In the rows, zero is written as 128.
Each row of numbers stands for one node and depends on some of the facts below. Use the named rows to name the rest.

Some nodes and their rows:
fubrul: [ 90  80 199 124 166 183 123 212 168  84  64 145 149 151 129 146 137 125
 128 132 157  94 129 118  90 105 109 128 137  84]
zudil: [ 91 101 147 105 153 154 104 161 132 106 128 119 127 107 119 122 182 125
 136 102 119 106 102  90 114 101 108 121 133 125]
zestom: [145 163 122 144 153  87 123  94 112 167 145 129 118 158 148 103  92 156
 100 151 159 155 167 143 157 115 120 158 141 137]
nemi: [157 116  97 166  62 169 134 114 135 144 138 115  94 150 156 151 117 162
 113 156 127 143 205  91 158 101 136 142 122 130]
sedi: [157 113 113 164 134  75  97 129 136 161 139 109 103 153 137 113 101 139
 136 138 185 172 125 115 111 121 111 175 116 128]
zasor: [176 107 141 148 141 100 134 100 143 131 102 125 107 150 145 164 169 162
 106 172 164 121 158 133 107  88 125 151 143 132]
flofor: [118 105 153  91 180 130 106 141 135  83 109 125 142 116 125 140 236 150
 127 124 135  83 112 112  79 106 129 109 150 128]
degul: [159 159 127 150 158 101 120  97 118 184 143 129 117 164 138 103  80 131
  85 168 159 141 175 163 116 144 142 163 148 141]
luzik: [140 158  89 129 136  85 130 100  89 149 156 135 120 148 156 102 106 177
 114 158 109 131 161 113 234  98  93 130 120 144]
taskaner: [131 136 111 175 139 106  95 147 128 134 133 126 145 161 115 132  81 144
  99 136 197 158 145  95 152 117 113 155 173 140]
klimuk: [168 145 139 136 149 109 137  83 128 130 114 139 120 159 139 153 130 160
  72 180 164 119 194 140 134 117 142 142 168 141]
rabrumim: [138 109 118  89 109 141 142 148 114 128 168 114 121 122 118 103 136  96
 150 143  92 100 221 135  87 107 140 117  71 136]
pekis: [141 144 104 166  95 167 118 123 143 139 144 127 127 161 127 142  67 135
  77 169 158 146 220  99 162 117 140 137 168 134]
skapem: [151 138 128 149 154 134 136  90  54 169 113 134  74  90 162  82 179 124
 155 114  98 141  42 131 170 123 101 141 105 150]
zadrin: [165 120 120 147 113  79 131 141 181 157 154 112 169 142  84 139  46  67
 130 127 154 132 129 177  73 201 182 120 142 131]
dregidus: [153 165 131 145 157  91 125  90 102 149 133 132 113 147 146 111 112 157
  95 143 155 159 141 141 141 121 121 163 145 142]
buze: [151 140 122 111 131  73 167 101 139 108 122 128 150 115 127 125 145 135
 160 125  74 128  85 147 164 142 128  99 108 131]
vumakler: [ 88 159 115 107 125 124 130 137 142  95 124 157 186 125 104 149 104 135
 114 106 114 140  78 136 169 158 132 102 149 128]
dasta: [148 112 128 120 135  97 133 141 160  42  97 132 183 126 100 186 152 132
 135 136 137 114  92 126 129 141 139  89 148 129]

There are 2 kinds of fact about the nodes: φ, Σ.
φ: refers to; Σ: belongs to class
beflo (φ tebra) (Σ 275)
bibeka (φ klazo) (Σ 143)
bidraflu (Σ 188)
bipir (Σ 714)
bofes (φ gobrin, segrem) (Σ 691)
bovak (φ kovok) (Σ 714)
bravos (φ veskin) (Σ 691)
breski (φ pidras) (Σ 142)
brestok (φ nebol, vagrir) (Σ 275)
brezum (φ segrem) (Σ 142)
brilon (φ zasor, grafu) (Σ 275)
brobi (φ rivul) (Σ 142)
broflin (Σ 188)
brogimuk (φ sedi) (Σ 275)
brogus (φ logrum, zigrem) (Σ 691)
brukom (φ grenos, brestok) (Σ 143)
buze (φ zoflar, stekleflam) (Σ 188)
dade (φ flabuk, grenos) (Σ 94)
daklak (φ lasken) (Σ 275)
dasta (Σ 188)
dedra (φ pekis, plakla) (Σ 143)
degul (φ segrem) (Σ 142)
dradok (φ kenor, kliver, tremik, zufu) (Σ 691)
dregidus (φ klabi) (Σ 142)
drevo (φ kliver, broflin, drobru) (Σ 188)
drigum (φ zufu) (Σ 691)
drobru (Σ 142)
drorok (φ logrum) (Σ 275)
drudra (φ mimem) (Σ 714)
druplil (φ broflin, tralan, bidraflu) (Σ 275)
fanok (φ dedra) (Σ 714)
feki (Σ 94)
fipe (φ folo, bofes, bovak) (Σ 714)
flabuk (φ plafli) (Σ 188)
flemen (φ bibeka, paner) (Σ 714)
flere (φ zadrin, trudrofla) (Σ 94)
fleven (φ kiplir, losen, segrem) (Σ 143)
floduk (φ kebru) (Σ 691)
flofor (φ plukos) (Σ 275)
flolo (φ lagabre, klazo, storim) (Σ 275)
flotam (φ tralan, reflak) (Σ 275)
flotra (φ tralan) (Σ 94)
flusor (φ nemi, groton, klumak) (Σ 188)
folo (Σ 714)
fubrul (Σ 275)
fulis (Σ 142)
gaskenon (Σ 188)
gatu (φ tremik, klumak) (Σ 188)
gibrik (φ vofles, klokur) (Σ 188)
gobrin (φ stobitrok) (Σ 714)
godri (φ tristir, flotra) (Σ 94)
grafu (φ skeplal, logrum) (Σ 143)
grare (Σ 275)
grenos (φ klimuk, kagra) (Σ 275)
groflibin (φ nebol, skigrar, degul, stabrul) (Σ 275)
groris (φ segrem) (Σ 142)
groskor (φ klestir) (Σ 275)
groton (Σ 142)
grusketok (Σ 94)
gutru (φ mastir) (Σ 188)
guvo (φ veskin) (Σ 142)
kagra (φ dasta) (Σ 275)
kebru (φ gatu) (Σ 188)
kenor (Σ 94)
kiplir (Σ 275)
kisur (Σ 691)
klabi (φ tegri) (Σ 94)
klazo (φ skeplal) (Σ 275)
kleflafal (φ troris, drobru) (Σ 714)
klestir (φ kovok, stobitrok, gobrin) (Σ 142)
klidogir (φ zasor) (Σ 142)
klimuk (φ nabir, klestir) (Σ 142)
kliver (Σ 275)
klokur (Σ 275)
klumak (Σ 691)
klutrel (φ groris, broflin, tralan) (Σ 143)
kode (Σ 94)
koplek (φ kiplir, plafli, tegri) (Σ 275)
kovok (Σ 143)
lagabre (φ sostikli) (Σ 188)
lasken (φ rabrumim) (Σ 275)
letin (φ voples, grare, grafu, tivom) (Σ 188)
logrum (φ zufu, segrem) (Σ 94)
losen (φ stobitrok) (Σ 94)
luzik (φ daklak, zarino, brestok) (Σ 142)
mabon (φ zubrim) (Σ 188)
mastir (φ zotim) (Σ 143)
maturik (φ logrum) (Σ 691)
memak (φ broflin) (Σ 142)
mimem (Σ 691)
mozoplel (φ flofor) (Σ 188)
muzus (φ tralan) (Σ 94)
nabir (φ losen) (Σ 714)
nabran (φ kleflafal) (Σ 94)
nebol (φ bravos) (Σ 188)
nefur (φ maturik, grafu, segrem) (Σ 714)
nemi (φ kovok) (Σ 714)
nobol (Σ 188)
nogi (φ viplur, skidrir, bovak) (Σ 188)
paner (φ fipe) (Σ 275)
pasku (φ trekedru, brobi) (Σ 142)
pedrak (φ zigrem) (Σ 275)
pekis (φ kovok) (Σ 142)
pidras (Σ 188)
plafli (Σ 275)
plakla (φ groton, klestir) (Σ 143)
plareklum (φ rivul, zubrim, gobrin) (Σ 142)
plofon (φ gibrik, flotra) (Σ 188)
plono (φ sostikli, muzus, dradok) (Σ 275)
plukos (φ stetrus, kagra) (Σ 94)
pofo (Σ 143)
pugen (φ tulun, letin) (Σ 143)
rabrumim (φ trudrofla, klestir, gobrin) (Σ 691)
reflak (Σ 275)
rivul (φ stetrus) (Σ 691)
savil (φ skatek, stabrul, tristir) (Σ 188)
sedi (φ grafu) (Σ 714)
segrem (φ zadrin, stobitrok) (Σ 275)
siger (φ tudi, klazo) (Σ 714)
skapem (φ klazo, druplil, timo, troklis) (Σ 143)
skatek (Σ 142)
skegran (Σ 714)
skeplal (φ zotim, breski) (Σ 714)
skeven (φ pugen, feki, pofo) (Σ 143)
skezo (φ memak) (Σ 143)
skidrir (φ brobi) (Σ 714)
skigrar (φ dedra, tralan, tristir) (Σ 275)
skivem (φ nefur, klokur, guvo) (Σ 714)
somos (φ pekis, rabrumim, klestir) (Σ 691)
sostikli (φ flusor) (Σ 691)
sotik (φ kliver, trudrofla) (Σ 142)
stabrul (φ kovok, plakla) (Σ 275)
staku (φ gaskenon) (Σ 691)
stekleflam (φ grenos) (Σ 691)
stetrus (φ pedrak, nabir, losen) (Σ 142)
stiflo (φ grusketok, feki, daklak) (Σ 142)
stilim (φ zoflar, pidras) (Σ 275)
stobitrok (Σ 94)
storim (Σ 188)
stostuk (φ bovak) (Σ 188)
stuplel (φ groris, skeplal) (Σ 691)
taskaner (Σ 142)
tazagik (Σ 143)
tebra (φ breski) (Σ 691)
tegri (φ brezum) (Σ 275)
timo (φ drobru, drudra) (Σ 94)
tivom (φ broflin, fipe) (Σ 275)
tosil (φ voples, bipir, plafli) (Σ 275)
tralan (φ gobrin) (Σ 691)
trekedru (Σ 691)
tremik (φ klumak, stobitrok) (Σ 275)
treplom (φ bipir, savil) (Σ 143)
trimiskan (φ mimem) (Σ 188)
tristir (φ fubrul) (Σ 142)
troklis (Σ 94)
troris (φ losen) (Σ 691)
trudrofla (Σ 275)
truklur (φ nogi) (Σ 275)
tudi (Σ 142)
tulun (φ viplur, taskaner, grafu) (Σ 691)
vagrir (φ zufu) (Σ 94)
vegak (φ kiplir, flusor) (Σ 94)
vegal (φ gaskenon, stuplel, rivul) (Σ 275)
veskin (φ trudrofla) (Σ 275)
viplur (Σ 188)
vofles (Σ 142)
voples (Σ 94)
vumakler (Σ 94)
zadrin (Σ 188)
zagra (φ pekis, kiplir, skeplal) (Σ 142)
zarino (φ fipe) (Σ 188)
zasor (φ stetrus, klimuk) (Σ 714)
zestom (φ maturik) (Σ 142)
zigrem (φ fubrul) (Σ 142)
zoflar (φ muzus, sotik) (Σ 94)
zolu (φ savil) (Σ 94)
zotim (φ zadrin) (Σ 142)
zubrim (φ kebru, mimem) (Σ 714)
zudil (Σ 275)
zufu (φ rabrumim, kovok, kode) (Σ 94)
zutron (φ nebol) (Σ 714)

Rows to name:
No name comes twice in this set of rows, the named rows included.
[130 142 106 133  42 176 161  89 146 117 127 117 119 111 135 175 102 130
 142 110  83 158 141 117 158 164 162  90 136 123] -> flusor
[ 94 171 123 116 131 124 153  89 112 129 118 156 143 117 109 142 133 134
 110 109  89 130  52 172 169 169 138 106 127 137] -> nabran
[151 139 104 133  74 141 168  61 150 121 123 124 120  95 125 169 138 123
 131 106  90 144 115 149 143 171 162  98 137 132] -> gatu
[ 90 158 114 142 126 143 125 132 129 125  95 166 151 121  83 146  79  92
 111  90 122 124  45 155 162 187 140 118 138 126] -> troklis
[129 134 129  80  97 147 154 110 105 128 171  98 106 103 160 101 167 144
 161 124  76 126 195 129 105  80 115 117  84 120] -> somos
[133 117 113  89  97 152 137 146 112 114 175 108 126 111 143 105 140 129
 158 115  90 125 200 116 103  85 126 120  85 130] -> drigum
[140  85 105 151 117 175 126 156 102  71  98 112 116  61  75 156 191  79
 139  92 135  82 112  75  74 129 140 110 113 148] -> mimem
[109  86 110 134 139 163 105 184 130 144 144 111 106 125  86 111 118  57
 102 119 116  47 144 112 123 137 142  96 101 140] -> kliver
[146 110  91 118 104  82 130 153 162 104 148 125 181 149  94 139  73 100
 140 142 102 109 134 133 166 151 141  73 108 134] -> nebol
[ 95 134 124  92 123 166 138 113 103 159 152 121  76  98 156  88 172 144
 141 108  60  98 114 120 144 122 118 113  93 120] -> plono
[104  99 157 119 119 178  88 158 170 128 140 109 124 123 105 137 142 102
 115 103 175 119 161 113  36 151 161 128 159 116] -> kiplir
[ 92 116 134 108 158 111  99 141 104 134 148 117 110 100 131  84 181 129
 154  72 113 133  82 106 117 128 106 137 114 131] -> beflo

Now the same nodes, written a new way:
Known rows:
zotim: [130  86 135 171 133  54 106 109 100 148 152 116 125 108 132 117 103 127
 157 127 160 100 183  86  90  33 120 107 152 112 202 156 202  89  83 163
 150 114 107 136 113 160  90 114]
mimem: [152 101 177 157  67  73 156 136 127  79  90 142 138  70  80 128 162 178
 152 147  72 118 134 126 101 131 101 142 137 130 157  89 164  93 115 183
  75 135 141 111 104  80 137 125]
skapem: [153 189 119 126 108 142 165  97 184 201 129 159 102 123 103 164  92 116
  97 123 119 105 133 168 104  78 117 167  93  93 113  83 135 167 129 174
 209  97 151 103 169  65 142  74]
treplom: [145 158 128  86 129 212 111 173 161 160 138 162 121 164 162 141 122  58
 117 131 163 154  95 189 181 142 138 159  82  87  73 136 103 136 130  97
 164  96 172 193 112  96 180 105]
kliver: [150  77 122 169 101  68 105 159 120 120 125 136 113  54  92 123 138 177
 142 146  91 125 153 124 111  98  87 130 148 123 164 127 187 114  69 177
 110 155 128 125 105 142 110 118]
viplur: [124  74 133 120  94 145  72 130  92 100 117 168 130  69 127 125 128  88
 127 138 123 110 125 156 186 130 165 154 146  86 177 135 196 111  92 156
 120  86 130 208 108  71 156 125]
nabir: [114  99 158 159 153  87 194 150 126 146 133  84 156 155  89 142  97 131
 167 184 146 117 164 117  85 145 133 154 146 117 128 172 116  50 123 141
  96 117 106 123  54 149 116 140]
trudrofla: [121  38 115 202 141  63 104 154  64 133 143 123  93  53  66 117 101 184
 135 187 120 128 169 111 130 121 118 149 173 138 168 166 191 101  93 165
 112 147 108 115  98 184 103 129]
pofo: [150  91 127 116  77 142  74 128  99 129 129 177 134  92 147 128 134  96
 102 141 111 137 148 191 169 121 154 150 112  71 147 125 192 149  92 150
 124  91 141 184 131  59 124 118]
flotra: [126 129 128 148 121 142 102 154 149 130 103 157 115  98 122 139 124 155
 144 141 131 169 116 141 130 133 107 135 136 129  96 140 157 108 126 147
 117 152 151 126  96 140 164 116]
brobi: [131 118 185 147 122  82 165 147 116 125 117 100 162 171 136 129 158 104
 185 145 138 100 166 108 102 104 102 117 127 125 157 140 131  52 116 147
  96 108 135 156  67 100 106 143]
sedi: [134 107 141 148 129 105 105  99 113 139 138 117 133 119 171 111  91  86
 144 127 161 121 194 115 123  76 145 127 151  94 167 135 184 114 103 135
 136  91 118 151 120 122 101 115]
dasta: [119 109 168  94 108 119 149 129 137 108 112 131 160 121 103 155 149 105
 158 146 129  97  73 154 133 146 151 149 120  96 164 139 152  72 120 163
 101  87 121 201  81  51 168 152]
stiflo: [145 164 129 190 171 192 155 145  97 183 144 134  71 163 121 111  90  92
 150 134 158 123 201 155 172 104 100 163 120 139 134 120  78 126 119 104
 211 123 160 124 126 127  97 127]
stetrus: [103 104 177 169 164 109 210 161 112 156 126  93 136 187  85 134 131 112
 173 168 145 110 159 115 106 115 111 140 126 143 135 176  80  31 135 136
 126 112 117 131  60 116  99 162]
groskor: [120 140 106 133 180 152 143 196 153 148 132 123 111 147 125 135 116 104
 164 132 168 140  85  99 110 112  91 124 119 109 113 156 102  87 113 114
 151 148 136 160  70 196 160 116]
zagra: [121 148 124 148 181 148 127 142 131 172 154 124  98 184 145 128  90  84
 156 117 196 129 134  93 119  45  97 120 130 121 124 148 114  96 136  93
 191 129 145 131 117 180 135 103]
nabran: [122 162 152 135 144 139 137 117 177 142 106 137 127 139 104 155 127 139
 142 140 160 150  96 135  99 100 109 140 121 135  94 134 130  93 161 144
 146 144 136 107 126 119 167 112]
plareklum: [136 180 157 133 158 129 219 157 179 172 118 102 126 190 121 139 129 105
 190 123 142  91 150 106  63  90  82 128 100 118 142 105  90  87 129 135
 161 120 143 135  86 113 115 117]

Rows to name:
No name comes twice in this set of rows, the named rows included.
[157  82 162 191  80  54 154 141  75 136 125 124 105 103  40 136 157 214
 122 185  77 133 206 153 113 119  90 155 131 175 138 137 149 101 122 180
 112 151 147  55 101 120  70 146] -> drobru
[151 140 114 144 109 146 150 128 131 195 127 161  87 113  63 146  91 137
  83 177 120 121 149 200 155 123 135 193 101 123  97 118 124 159 132 162
 206 109 138 120 142  76 133 104] -> skezo
[127  77 114 175 127  72 157 164 115 127 133  87 123  98  68 129  99 176
 141 193 119 142 176 116 111 157 122 153 156 105 130 169 159 100  84 148
  96 137 108 112  57 180 111 115] -> gobrin
[133  91 155 161 107 106  88 124  68 128 151 143 125 116 179  95 131  98
 150 116 125 120 193 128 157  79 120 116 145 106 185 139 178  95 102 136
 130 102 144 165 116 107  90 148] -> taskaner
[111 138 104 143 186 145 115 104 185 152 127 129  99 113 114 129  70 121
 153 123 195 155  98  92  93  76 130 128 157 110 130 153 166 121 131 126
 173 133 114 131 132 180 163  89] -> flere
[115 141 104 103 181 133 171 134 196 173 134 114 138 154 130 165  61  68
 154 136 182 102  94 114  84  88 151 150 120  55 152 140 138 116 112 137
 177  81  96 173 107 116 150  90] -> fleven
[150  33  77 122 101  97  83 231 114 107 134 136 152  55 135 121 120 133
 130 165  98 131 105 150 140 175 148 134 136  45 147 166 208 130  15 151
  69 125 121 192  36 155 151 115] -> kovok
[133 171 112 153 143 180 156 113 171 178 127 160  58 102  30 161  82 150
 111 157 118 117 132 170 136 112 117 206 112 129 114  93 100 145 129 172
 218 123 148 110 145  77 144  90] -> drevo
[139 151 143 180 140 122 151  80 128 184 145 121  89 141 101 128  57 132
 116 149 150 127 221 142 118  71 130 175 142 129 137 118 121 139 148 143
 205 105 135  81 157 106  81 110] -> siger
[ 98  90 148 133 140  82 136 149 135 102 107 117 162 125 101 150 126 141
 156 169 157 150  83  96  84 131 119 115 152 133 123 184 171  43 127 153
  89 145  92 146  58 159 166 132] -> losen
[107 153 162 172 186 144 204  97 139 190 133 123 102 190  88 139  94 109
 166 153 164 106 162 121 110  65 112 162 130 151 137 136  87  66 152 133
 198 107 123 124 143  94 123 145] -> vegal
[149 117 137 146 107 139 132 133 113 168 132 158 108 124  82 145 106 121
 108 175 117 131 148 191 152 134 151 191 110 113 113 148 136 121 120 148
 167  98 130 136 122  70 138 124] -> tazagik
[116 160 174 148 143 143 191  91 156 109 116 131 129 126 127 126 106  87
 169 120 151  93 144  93 112  66 132 142 127  98 164  98 122  92 127 153
 146  96 137 164 135  74 145 120] -> staku

The same nodes again, as new rows of numbers:
Known rows:
druplil: [141  80 127 107 143  83 146 131 136 127 127 119 117 106 111]
folo: [114 141 136 148 135 123 142 137 125 115 116 142 147 126 126]
kiplir: [130 166 136 148  94 143  87 102 121 130  94 149 144 124 102]
fleven: [130 122 137 142 135 140  81 117 142 158 154 121 124 118 149]
vegak: [151 135 134 143 138 132 119 115 151 155 128 129 123 120 138]
zigrem: [128 158 140 121 150 137  93  97 123 140 104 117 141 137 126]
trimiskan: [128 157 131 134 163 105 179  93 133 122 146 142 130  94 144]
drudra: [123 158 132 119 127 100 198 100 136 127 134 130 137  97 133]
guvo: [136 113 138 132 125 124 115 134 126 123 108 109 125 140 119]
kovok: [138 175 150 147  59 114  85 142  91 128 103 137 148 133 112]
zotim: [113 145 131 143 135 126 170 123 134 116 117 132 139 123 124]
flotam: [152  90 123 111 181 103 120 114 137 154 117 125 128 117 128]
savil: [145 151 134 175 150 119 121 134 112 123 124 145 133 136 149]
bravos: [145 174 135 142 166 102 114 123 127 145 106 119 141 148 139]
klumak: [143 230 142 167  64 100 113 104 126 145 113 146 148 121 116]
nobol: [125 147 137 154 149 120 150 111 121 111 134 146 135 115 144]
grenos: [129 144 133 124 137 155 106  72 113 146 122 117 138 138 132]
bipir: [123 158 140 159 116 133 141 131 117 115 105 145 147 137 131]
flolo: [130  79 130  98 161  97 153 122 144 134 131 112 112 105 122]

Which node is each row?
No name comes twice in this set of rows, the named rows included.
[122  91 123  99 183 133 124  77 142 150 134 116 122 120 142] -> vegal
[118 117 129 106 112  86 142 117 129 112  99 128 131 104  92] -> klazo
[139 103 135 109 123 123 169  95 138 141 147 103 113 117 142] -> plareklum
[ 98  59 133 125 167 146 125 150 140 130 152 119 126 130 150] -> skeven
[124  99 127 112 165  89 175 138 146 139 165 122 128  87 144] -> skapem
[137 107 136 126 177 128  80 138 126 152 132 119 133 132 147] -> treplom
[108 116 134 151 183 142 134 117 123 112 138 138 127 126 152] -> nogi
[116 100 129 126 153 139 172  95 140 139 143 122 123 122 147] -> pasku
[139 177 138 119 154  85 148  87 139 149 133 119 133 121 139] -> floduk
[116 163 144 161 129 114 139 125 105 106 104 159 149 126 127] -> zadrin
[136 100 129 105 183  98 111 137 141 152 133 117 132 107 149] -> klutrel

